Known rows, with every step that occurs:
r > q > u > t > j > h > m: 19 48 -61 23 -17 -73 145 -160 -209 99 -63 38 -185 -92 104 20 -43 -60 29 -97 4 -147 74 -114 -71 -181 -67 8 -322 -230 -480 157 -7 -79 -31 -64 108 49 -87 -101 -134 -196 145 1 -42
h > m > z > r > u > t > j > q: -117 -106 -11 -116 100 -35 155 -74 93 156 48 -57 114 -142 21 -304 43 36 -257 -25 52 -98 21 -224 -31 -168 167 -255 20 192 -85 93 93 -115 22 -119 54 10 82 57 5 -42 -242 65 37
j > q > t > r > u: -36 115 -103 36 -123 73 -122 47 -127 117 49 -3 28 -56 155 -122 28 265 9 1 -10 -162 -40 47 -26 14 -106 -132 14 142 -78 62 -52 -46 -49 -74 -70 6 -145 -127 154 106 -232 -100 -109
m > r > u > t > y > q > h > z: -133 55 272 42 114 44 56 -63 49 -105 88 -25 -77 -182 -563 -6 122 47 8 -184 -59 54 63 35 41 85 135 293 70 128 509 55 261 -19 34 -78 98 18 9 316 -15 83 -43 51 68
y > q > t > j > h > z: -61 238 -139 5 -119 -38 169 32 103 15 -25 100 -26 -75 -202 -207 -89 1 163 -197 -68 -332 -15 99 -86 406 -221 -311 63 59 -134 129 -39 281 9 39 -159 -20 -464 75 17 68 -76 -16 -140
r > q > h > j > u > t > y > a > z: 73 178 45 54 -108 6 -54 -76 61 162 -46 -14 -56 -36 136 292 -9 -112 127 -333 -72 -23 105 114 -183 -349 174 -72 -432 -91 -407 77 16 67 -44 -13 28 34 92 12 -199 -160 369 -79 27
r > u > t > j > h > y > z > a: -143 68 -126 -29 60 -268 98 -56 -23 42 -27 -20 -11 -17 -90 -49 7 55 -133 -169 55 93 -11 22 48 3 -223 -255 -208 -154 130 -26 -167 132 52 62 20 -235 -148 -81 10 -111 268 38 -26
j > h > z > m > r > q: 200 -96 303 35 -64 -14 63 75 -7 14 -33 71 -55 154 -158 8 -32 -267 32 217 4 -73 -30 148 -40 231 -153 -140 146 112 311 98 104 79 80 -25 -90 137 227 154 -106 31 133 31 47
a > z > h > m: 185 -101 -141 -9 23 172 18 -5 82 107 19 93 225 123 86 -248 -60 -115 95 251 41 402 -79 96 -142 232 -128 -85 179 -240 204 -19 160 -34 11 35 -93 193 118 89 -145 28 -289 47 1
z > q > m > h > y > r: 305 -93 121 -78 -38 -135 -54 159 148 -275 -63 121 -31 263 -215 179 -23 -210 65 236 86 321 -139 79 273 97 -183 302 176 -162 20 34 46 123 -18 57 -209 -61 -127 12 64 74 79 -6 -45
q > m > r > u > t: 119 -158 18 -18 41 114 63 90 -81 -132 51 33 159 -218 -52 -103 -13 90 -48 -10 -39 104 -11 -140 172 117 55 190 -26 -66 550 -278 175 -226 -77 -192 51 51 126 41 -83 57 -39 111 41
m > h > j > u: 387 -51 -105 7 -88 -80 -125 -42 52 -203 -37 -20 -125 -6 56 419 -117 -44 255 92 -35 54 18 241 -78 25 -137 -176 181 -92 116 -203 47 292 -75 152 -198 70 -242 -121 -77 -26 49 -66 -22
m > r > u > t > j: -123 -32 40 -10 118 -4 40 36 -148 -87 36 -96 53 -88 -63 -32 77 115 -42 -67 -21 56 12 -131 50 107 112 34 93 59 321 -206 92 -115 14 -27 183 -7 6 41 170 95 4 45 38
h > y > u > t > j > q: 32 174 295 -23 -24 -36 40 -6 109 -103 -82 -24 17 108 -68 -24 14 100 75 -158 8 -285 -37 -95 -35 67 -45 245 60 -139 -86 -68 -36 119 -58 82 -84 -221 -523 -107 195 105 80 -116 67
y > a > z > r > q > t > j > h: -125 86 -187 -26 -74 -26 122 30 48 122 -63 -40 80 234 637 127 -51 -30 83 -105 -8 -364 62 56 -122 -9 82 -327 -142 125 -605 95 -8 63 9 114 129 61 216 -73 -26 -133 189 22 -22
z > q > h > y > u > t: 134 153 311 -17 53 -69 -105 10 28 -322 -87 59 -184 344 -126 140 75 118 99 11 14 23 -6 86 -24 68 -56 268 225 -277 91 190 16 13 -35 163 -84 -183 -142 -31 -110 -14 85 -104 30
t > r > q > m > h: 71 -245 -54 9 -81 76 -39 127 39 -56 30 91 27 109 186 312 -37 -219 -39 170 10 70 -52 18 113 -147 89 83 -322 7 -128 43 -49 -116 -20 -65 -36 177 -31 -17 -49 83 -33 -63 -108
a > z > q > m > h: 338 -184 -164 -74 39 55 -17 174 207 -122 -44 66 215 139 273 96 -50 -262 -34 195 66 236 -42 111 105 37 -87 68 205 -175 17 21 152 -1 -50 52 -119 86 -32 -5 -197 18 -68 3 -54
a > z > h > m > r > q > t > j: -23 105 -340 -12 14 65 91 56 108 198 9 24 78 -31 44 -226 40 -335 -69 145 6 311 -23 -42 -156 112 66 -318 -111 63 -311 236 155 87 34 7 49 113 203 71 -28 45 -157 76 69
y > h > z > q > t > r: -44 137 70 3 -45 141 -182 144 42 -89 8 74 21 207 217 31 -16 64 115 168 5 -179 -125 141 71 344 -104 -417 488 32 -156 79 -205 187 49 243 -247 31 211 153 51 124 -251 -37 -84
u > t > r > q > m: -129 -175 -7 51 -80 217 -41 170 -106 86 36 89 121 15 270 -97 -26 56 -138 -91 -5 -61 -75 -95 38 -95 106 169 -343 -55 -53 -36 -124 -259 -44 -136 65 60 -56 -2 -48 54 -76 -61 -67
m > h > q > r > u: 56 -188 -78 3 -75 -47 -29 -71 -61 -206 -12 -19 -216 -84 36 164 79 12 -32 397 -1 303 88 147 74 -124 4 -27 60 -39 89 1 -104 78 3 16 -88 154 -38 -151 -55 1 -203 8 -40
y > u > t > r > q > m: -88 -44 90 46 -8 119 -4 25 -20 -104 29 52 84 76 321 28 40 87 -39 48 -48 -314 -34 -141 122 -91 89 363 -278 -227 -264 -52 -131 -195 -77 -94 85 -18 51 3 8 32 -28 -53 -22
j > h > z > m > r > u: 160 -127 221 20 22 -69 55 -38 -40 -34 10 47 -24 65 -267 -1 -53 -88 71 280 -3 23 -35 161 33 296 -206 -166 239 31 422 -43 108 77 80 -4 -134 103 384 156 -109 34 18 95 37
q > r > u > t > j > h > z > m: -217 -55 -354 46 -17 -106 44 -127 -167 64 1 18 -47 -110 -112 -166 -94 -92 -108 221 -29 58 -63 -25 30 110 -92 -128 -225 -104 -212 -65 -285 72 111 -97 -35 -64 319 -22 -45 -30 -25 155 26
j > u > t > y > h > q: -27 -1 94 71 16 77 -150 -46 -78 54 -35 -6 -51 6 67 -77 -78 408 151 -198 43 -248 20 98 -43 -75 61 -110 104 -248 -211 -85 -152 78 -82 176 -88 -49 -184 -163 59 -31 28 -76 -48
j > q > u > t > y > a: 166 210 233 57 -98 64 14 -45 -66 28 22 -29 -10 16 93 94 -72 242 230 -309 -25 -402 -18 -100 65 -55 -25 496 146 -18 -66 -238 12 -77 -123 -29 142 -52 -400 -137 -40 -84 129 -81 -30
q > r > u > t > y > a > z > h: -190 -5 -359 77 11 70 -44 -130 -34 72 73 -39 113 -42 126 -61 33 12 37 115 -34 274 -38 -13 29 -28 65 224 -231 -150 -122 -190 -97 -89 49 -28 130 -2 409 22 -59 -57 -37 119 54
m > r > u > t > j > h > y: -99 -76 102 -9 93 -116 55 -32 -90 -43 -25 -92 -60 -86 -284 26 29 104 -6 -83 54 18 27 5 -64 79 37 -40 -56 26 271 -69 145 29 24 107 -1 -82 4 20 80 66 142 40 102
a > z > r > u > t > j: -278 -173 -289 -50 212 67 -3 10 -42 66 -9 -97 218 99 403 -89 7 26 -157 -20 28 100 64 -21 -43 -52 109 -45 17 -6 -181 -6 35 -159 55 13 200 26 240 -4 149 -26 -113 31 3
m > r > u > t > j > q > h > z: -77 125 128 3 58 -21 28 -18 -60 -70 60 -113 -110 -193 -299 3 65 -4 -100 -136 -40 -174 60 -40 -17 40 50 28 120 182 230 -74 200 40 10 -102 118 -40 25 109 -21 52 -94 98 108
j > q > t > r: 1 137 -113 47 -176 150 -132 158 -91 116 39 11 72 62 167 -177 -62 273 60 -48 18 -298 -96 70 -103 148 -59 -101 101 184 3 20 -73 -8 -76 -6 -92 26 -367 -158 139 152 -229 -142 -111
h > y > z > r > u > t > j > q: -190 9 -231 -76 90 -106 -11 74 125 42 -48 -52 68 -36 -112 44 30 -37 -252 -180 55 49 -24 -87 -7 -149 -43 181 55 206 156 151 -43 98 57 -32 49 -196 -241 20 213 30 94 -37 34
a > z > r > u > t: -168 -237 -172 -17 188 160 -64 5 -70 13 5 -74 219 98 464 -120 50 153 -136 40 26 132 75 68 -55 -26 38 89 155 -45 183 -21 127 -231 22 -15 168 83 311 47 64 -52 -187 24 39
j > q > u > t > y: 134 130 74 58 -19 98 -59 -10 -118 52 12 -27 -22 -24 -61 -39 -85 176 130 -242 10 -262 1 -56 2 -45 -63 438 116 -38 30 -123 55 -122 -106 -49 92 -46 -487 -171 34 -28 51 -120 -62
j > q > u > t > y > h > m: 159 115 241 42 -61 100 -5 -159 -93 102 -8 9 -34 -169 -38 -22 -106 169 179 -136 45 -287 -7 -124 -14 -125 -15 275 230 -183 -93 -85 -18 13 -115 36 -29 -43 -350 -59 -22 -61 5 -32 32
m > r > u > t > j > h > y > z > a: -108 59 -91 -27 121 -274 93 17 8 -36 5 -119 -18 -52 -253 5 53 10 -156 -112 91 62 -2 13 43 83 -30 -109 -52 79 443 -15 -7 155 57 80 113 -178 -16 13 75 -24 294 87 102
z > r > u > t > j > q: -151 -80 36 -42 75 -7 -9 -3 -158 -16 -16 -90 -9 47 270 -19 22 82 -114 -74 11 -149 66 -114 2 -159 -2 56 114 133 -163 -1 9 -112 20 -71 221 -121 -38 -128 195 -50 -65 9 0
r > q > h > y > t: 126 97 253 29 -93 -40 -116 45 51 -104 -73 136 -127 138 -128 111 85 30 109 -136 -65 343 39 91 -128 -91 -46 205 -270 -101 361 164 -124 -128 5 25 -48 39 -233 15 -15 -30 263 -122 -66
m > z > q > t: 102 120 -178 -72 31 9 -59 238 154 -70 20 53 116 187 47 -264 72 94 -57 27 -17 -5 -54 26 20 317 -48 -453 334 141 265 82 6 -93 -9 72 -140 49 -56 13 -53 58 -131 -111 -153
z > h > m > r > u > t > j: -29 -28 13 -2 67 -16 102 -89 -79 3 64 18 -68 -92 -233 -159 32 -85 -3 171 -6 326 -60 -152 -14 108 -10 -43 64 -66 45 -69 117 18 36 4 109 -32 195 73 -62 9 -209 156 93

Rows:
133 -18 583 35 -116 -44 -45 0 3 139 -28 -10 -15 -195 -296 147 -7 -229 30 97 -26 157 -28 -134 29 -167 108 61 305 171 177 -130 -206 192 13 42 -61 -184 35 112 113 101 295 -12 173 : z > m > r > u > t > y > h > j > q
67 -70 -196 -153 76 -120 108 92 167 33 16 -27 185 -54 -31 -14 -81 -275 -151 -26 -1 -147 39 -228 131 -80 86 -235 -92 234 -205 -32 15 -118 12 -199 16 -2 -17 -103 78 41 15 42 -98 : t > j > q > m > z > r > u
68 72 -138 -104 5 -271 45 42 258 68 28 39 63 -30 -580 -71 -31 -405 -66 71 4 154 -71 -171 182 43 -162 -43 -169 41 -271 -73 -72 99 45 -153 -139 -122 -22 21 169 106 68 76 -40 : t > j > q > m > z > h > y > r > u
178 -63 -27 36 -223 -31 -77 -91 -44 -95 -12 -89 -187 -362 57 246 19 -149 -35 161 -43 82 62 79 -78 -261 -106 78 65 61 104 -182 -65 248 -54 -19 -100 -80 -251 -79 -105 -47 -42 10 111 : m > h > j > q > r > u > t
145 14 256 -17 27 -139 22 -65 151 -87 -30 44 9 202 -275 320 16 -39 137 72 -32 395 0 66 -3 95 176 184 78 -34 467 -3 35 27 25 31 -47 70 328 149 -142 45 211 49 172 : q > h > y > a > z > m > r > u
-245 -46 -369 -19 55 -97 2 16 101 48 76 -27 -102 -112 -234 -277 85 -133 -246 214 -51 221 51 -96 -4 16 81 -329 -82 96 -173 -22 -288 -23 78 -22 17 2 222 -45 -136 -15 -251 71 -39 : m > z > h > q > r > u > t > j
-39 62 -318 -2 33 77 -179 10 105 183 -88 -63 76 33 411 182 -47 -186 70 -49 10 -24 114 160 -176 -194 179 -432 -90 107 -597 280 -30 161 18 141 -65 51 332 -33 179 -56 195 -84 18 : a > z > r > q > t > y > h > j > u
-22 -117 -100 -57 141 55 92 -63 35 25 35 6 -2 -5 146 -162 60 28 -175 27 10 -19 66 -165 -14 -106 204 20 3 88 75 192 116 -270 -3 -130 138 195 255 96 -136 -154 -175 17 39 : h > m > z > r > q > u > t
45 -4 -19 77 -26 -159 -154 -51 11 15 -40 55 -147 114 -64 169 -35 165 176 -17 46 47 -13 170 -97 -95 -102 346 -353 -74 -100 190 -265 -74 14 191 -87 46 -8 -50 16 -65 237 -114 -103 : j > h > y > t > r > q > u
75 172 304 -12 -133 120 203 19 23 121 20 57 63 -39 0 -102 79 62 131 -81 -3 68 -74 -122 28 28 269 -136 -175 186 32 124 245 -38 -19 -54 17 173 56 100 46 58 79 -11 24 : h > m > r > q > t > y > a
-183 -134 -34 63 -79 4 7 -107 -220 134 -22 -21 -152 -148 -145 -222 -29 220 -29 111 76 11 73 154 -87 -170 34 -123 -319 -100 -174 80 -125 -39 18 44 -109 20 47 -185 -84 -55 22 -16 -85 : j > h > q > r > u > t > y
-42 24 -1 61 -95 72 -124 -112 -153 62 -3 -74 32 -229 20 -37 14 70 28 28 25 -129 20 -68 -6 -182 5 132 35 -86 43 -125 -154 -8 -15 -54 -17 -105 -125 -70 169 32 59 19 51 : j > q > r > u > t > y > h
-166 -213 110 9 130 101 -8 -68 71 -161 71 -27 -120 85 13 193 23 26 -56 69 -11 28 12 154 111 -28 -11 40 116 127 64 -85 234 64 47 133 21 6 125 103 -46 -52 -214 31 11 : m > h > z > r > u > t > y
-110 133 90 2 -3 -17 31 -92 -92 8 26 -13 -104 -158 -134 -49 21 43 -77 -191 -75 -142 52 -28 -12 -40 -147 -117 -43 -52 -85 -86 40 20 5 -123 25 -99 -109 18 -90 -41 -121 49 -20 : r > u > t > j > q > h > z
-110 87 192 13 66 146 53 -1 31 -58 29 0 -74 222 253 175 26 -40 58 -172 -67 -222 24 -26 154 -9 104 243 -25 212 -286 56 115 -109 61 -52 217 109 317 108 -28 -141 21 -11 -9 : h > z > r > q > u > t > y > a
